Below is a small trained network, with its code and all its weights. Each question gives an input and a target symbol and asks what happens when units are switched off, that is, made to give their printed mean instead of their output.

import numpy as np


def w(rows, s, z=0):
    codes = np.array(rows[::2]) - 128.0
    scale = np.full(codes.shape[1], s)
    scale[-1] = z or s
    return codes * scale


def f(y):
    return np.maximum(y, 0)


def softmax(a):
    e = np.exp(a - a.max(-1, keepdims=True))
    return e / e.sum(-1, keepdims=True)


def log_softmax(a):
    a = a - a.max(-1, keepdims=True)
    return a - np.log(np.exp(a).sum(-1, keepdims=True))


def net(x, mask):
    ids = ['αγδεθλμξπσφψω'.index(c) for c in x.split()]
    T = len(ids)
    res = E[ids] + P[:T]
    u = 0
    for l in range(2):
        q, k, v = (res @ M[l].T for M in (Q, K, V))
        z = softmax(np.where(np.tri(T) > 0, q @ k.T / 3**0.5, -1e9)) @ v
        res = res + np.where(mask[u], z, O[l][:, -1]) @ O[l][:, :-1]
        u += 1
        y = f(res @ A[l][:, :-1].T + A[l][:, -1])
        res = res + np.where(mask[u : u + 8], y, B[l][:, -1]) @ B[l][:, :-1]
        u += 8
    return log_softmax(res[-1] @ U[:, :-1].T + U[:, -1])


Q, K, V, O, A, B = {}, {}, {}, {}, {}, {}
E = w([
[132,188,67,115,88,50,170],'α',
[136,89,150,124,129,128,84],'γ',
[30,147,154,112,253,107,177],'δ',
[127,159,184,94,254,72,178],'ε',
[84,141,42,49,101,95,130],'θ',
[192,141,148,128,95,48,99],'λ',
[154,122,117,172,107,129,111],'μ',
[180,153,53,93,95,82,186],'ξ',
[85,128,118,112,114,78,87],'π',
[171,187,63,152,75,65,190],'σ',
[178,81,131,145,112,113,91],'φ',
[158,160,119,155,92,68,122],'ψ',
[125,109,99,84,105,103,81],'ω',
],0.0066)
P = w([
[137,214,128,118,99,155,70],'0',
[170,82,3,193,166,113,125],'1',
[83,110,157,120,111,78,125],'2',
[181,166,98,46,207,197,98],'3',
[188,67,33,200,220,118,132],'4',
[84,83,192,120,96,58,168],'5',
[174,171,120,60,248,194,106],'6',
[199,31,58,183,230,121,180],'7',
[77,63,213,122,105,30,185],'8',
[220,173,117,46,240,182,98],'9',
],0.0065)
Q[0] = w([
[116,129,25,171,138,103,94],'L0H0',
[136,59,91,119,172,3,137],'L0H0',
[67,28,127,163,81,67,194],'L0H0',
],0.025)
K[0] = w([
[111,125,187,72,49,202,179],'L0H0',
[90,76,255,138,45,54,207],'L0H0',
[138,23,105,85,123,105,179],'L0H0',
],0.022)
V[0] = w([
[172,105,196,246,78,190,130],'L0H0',
[114,207,179,92,179,130,86],'L0H0',
[197,71,72,28,97,164,97],'L0H0',
],0.012)
O[0] = w([
[144,128,103,175,202,49,43,4],'L0H0',
[117,194,185,144,145,211,117,194],'L0H0',
[157,94,77,2,148,168,119,78],'L0H0',
],0.0081,0.0038)
A[0] = w([
[154,60,208,136,135,169,40,138],'L0N0',
[126,136,43,192,213,81,66,86],'L0N1',
[140,53,80,179,117,135,106,111],'L0N2',
[8,100,149,84,180,111,120,121],'L0N3',
[77,109,90,167,106,154,162,254],'L0N4',
[58,172,162,103,119,69,173,85],'L0N5',
[115,184,144,124,63,60,72,134],'L0N6',
[44,89,206,65,81,111,88,140],'L0N7',
],0.012,0.0031)
B[0] = w([
[246,221,147,134,125,66,182,160],'L0N0',
[156,221,21,61,148,85,232,191],'L0N1',
[142,152,35,147,101,80,178,178],'L0N2',
[90,94,51,183,98,152,151,188],'L0N3',
[232,105,188,186,81,120,109,253],'L0N4',
[137,220,105,108,122,103,227,230],'L0N5',
[73,189,111,203,154,74,94,198],'L0N6',
[127,152,100,52,208,33,79,225],'L0N7',
],0.012,0.0042)
Q[1] = w([
[164,169,105,154,156,161,118],'L1H0',
[71,181,183,172,60,3,148],'L1H0',
[115,194,158,95,136,163,100],'L1H0',
],0.024)
K[1] = w([
[95,193,134,154,95,95,78],'L1H0',
[73,85,175,174,252,146,241],'L1H0',
[101,211,118,151,160,235,123],'L1H0',
],0.016)
V[1] = w([
[241,115,172,47,121,94,122],'L1H0',
[138,128,174,130,253,97,108],'L1H0',
[75,115,154,81,146,166,193],'L1H0',
],0.023)
O[1] = w([
[206,112,148,25,60,99,46,119],'L1H0',
[253,211,227,149,163,151,88,166],'L1H0',
[87,157,196,54,198,92,167,8],'L1H0',
],0.013,0.012)
A[1] = w([
[150,148,167,103,99,146,56,25],'L1N0',
[129,247,68,34,114,120,173,137],'L1N1',
[78,212,212,113,140,239,71,76],'L1N2',
[128,113,244,193,118,223,100,13],'L1N3',
[148,6,136,138,150,74,62,157],'L1N4',
[135,186,211,140,82,207,100,253],'L1N5',
[128,66,186,186,67,54,167,164],'L1N6',
[145,199,32,91,143,87,151,141],'L1N7',
],0.013,0.0049)
B[1] = w([
[119,110,188,147,116,102,217,224],'L1N0',
[204,30,95,101,138,152,93,220],'L1N1',
[193,210,124,105,53,167,181,176],'L1N2',
[110,118,81,76,82,3,116,203],'L1N3',
[131,180,54,176,186,98,138,180],'L1N4',
[50,107,153,145,185,172,56,250],'L1N5',
[125,87,200,131,89,157,124,185],'L1N6',
[73,181,129,76,135,154,147,241],'L1N7',
],0.018,0.023)
U = w([
[195,82,85,237,93,187,125,219],'α',
[158,117,197,67,198,163,113,215],'γ',
[122,78,181,155,47,74,203,2],'δ',
[123,188,166,64,90,77,121,149],'ε',
[168,85,126,116,124,57,176,81],'θ',
[112,171,129,152,238,189,43,199],'λ',
[130,113,77,88,166,153,87,72],'μ',
[124,168,64,131,202,38,151,34],'ξ',
[116,51,130,152,140,103,37,166],'π',
[32,96,132,76,163,143,186,113],'σ',
[204,121,136,103,25,165,109,71],'φ',
[177,215,131,160,152,122,218,133],'ψ',
[148,88,142,198,254,104,145,179],'ω',
],0.0047,0.0043)

Each question gives the input, a string of symbols that net reads in full, and the target symbol t.
The units are the heads (3 rows each of Q, K, V and O) and the neurons (one row each of A and B). Each row of codes is followed by its name. A weight is (code - 128) times the scale printed after its matrix; where a second scale follows, it is the last column's (O, A, B and U).
mask holds one flag per unit, layer by layer, with each layer's heads first. A switched-off unit (its flag False) gives its mean, the last column of its rows in O or B, instead of its output. The means were averaged over made-up inputs and are rounded, as every weight is.
A unit's drop is (log p(t) with every unit on - log p(t) with that unit switched off) / (log p(t) with every unit on - log p(t) with every unit switched off).
The circuit of an input: a set's keep is (log p(t) with only the set's units on - log p(t) with every unit switched off) / (log p(t) with every unit on - log p(t) with every unit switched off). Starting from the 12 units with the biggest drops (on a tie, the unit counted first), units are removed one at a time, each time the one whose removal leaves the highest keep (on an exact tie, the one counted first), for as long as the keep stays at least 0.8.
circuit, biggest first: the units of the circuit, biggest drop first
most important unit: the unit with the biggest drop
k most important neurons: the k neurons with the biggest drops, biggest first
top k neurons in layer l: the k neurons of layer l with the biggest drops, biggest first
input π ε ε ε ξ α δ, target ε: most important unit => L1N3
input μ μ ψ λ σ θ ω, target λ: 3 most important neurons => L0N6, L0N1, L0N3
input φ π ω ξ ω α, target φ: 3 most important neurons => L0N5, L1N5, L0N4
input ξ π ξ φ δ θ π, target μ: top 2 neurons in layer 1 => L1N1, L1N0
input θ ξ λ ε ω ω ξ ω π δ, target θ: 2 most important neurons => L0N7, L1N5
input π π π π ψ α μ π σ, target δ: circuit, biggest first => L0H0, L1N6, L1N5
input π α ω α θ ψ π ω δ φ, target ε: top 2 neurons in layer 0 => L0N7, L0N6
input λ σ λ μ π θ π, target π: 2 most important neurons => L0N6, L1N3
input δ λ ψ λ ψ σ λ π δ λ, target ψ: circuit, biggest first => L0H0, L1H0, L1N2
input ξ λ μ ω μ δ λ ξ, target δ: 3 most important neurons => L0N7, L0N4, L1N5
input π φ μ π π, target μ: circuit, biggest first => L0N1, L0H0, L1N7, L1N1
input δ σ ψ, target σ: circuit, biggest first => L1H0, L0N3
input ω π λ, target ε: 2 most important neurons => L0N6, L1N3
input π ψ δ, target σ: circuit, biggest first => L0N3, L1H0
input π π θ, target μ: top 2 neurons in layer 0 => L0N7, L0N5
input φ ξ λ λ, target ω: most important unit => L1N0
input ξ ψ θ ω σ σ μ π π ξ, target μ: circuit, biggest first => L1H0, L0H0, L1N1, L1N4
input σ γ π ψ σ δ π α μ ψ, target α: circuit, biggest first => L1H0, L0N6, L0H0
input ψ σ α α μ ω ω φ α μ, target ξ: 4 most important neurons => L1N3, L0N6, L0N4, L1N1
input ψ φ φ σ σ ξ α σ, target ξ: circuit, biggest first => L1N4, L0H0, L1H0
input σ α ε γ φ ω ε ε, target ω: most important unit => L0N7
input θ α π π π ε, target γ: circuit, biggest first => L1N1, L1H0
input σ ε ω δ ω ω, target σ: circuit, biggest first => L0N3, L0N7, L1H0
input λ ψ π α ω λ ω ε, target λ: circuit, biggest first => L0N6, L1H0, L1N5, L0N7
input μ δ π λ ω δ ψ, target λ: 4 most important neurons => L0N1, L0N6, L0N4, L0N7
input λ δ δ φ γ π, target σ: circuit, biggest first => L0N3, L1H0
input ω δ ε ω π ω θ σ π ω, target γ: 2 most important neurons => L0N4, L1N5
input σ δ π φ λ ω δ, target α: top 4 neurons in layer 1 => L1N5, L1N7, L1N3, L1N0
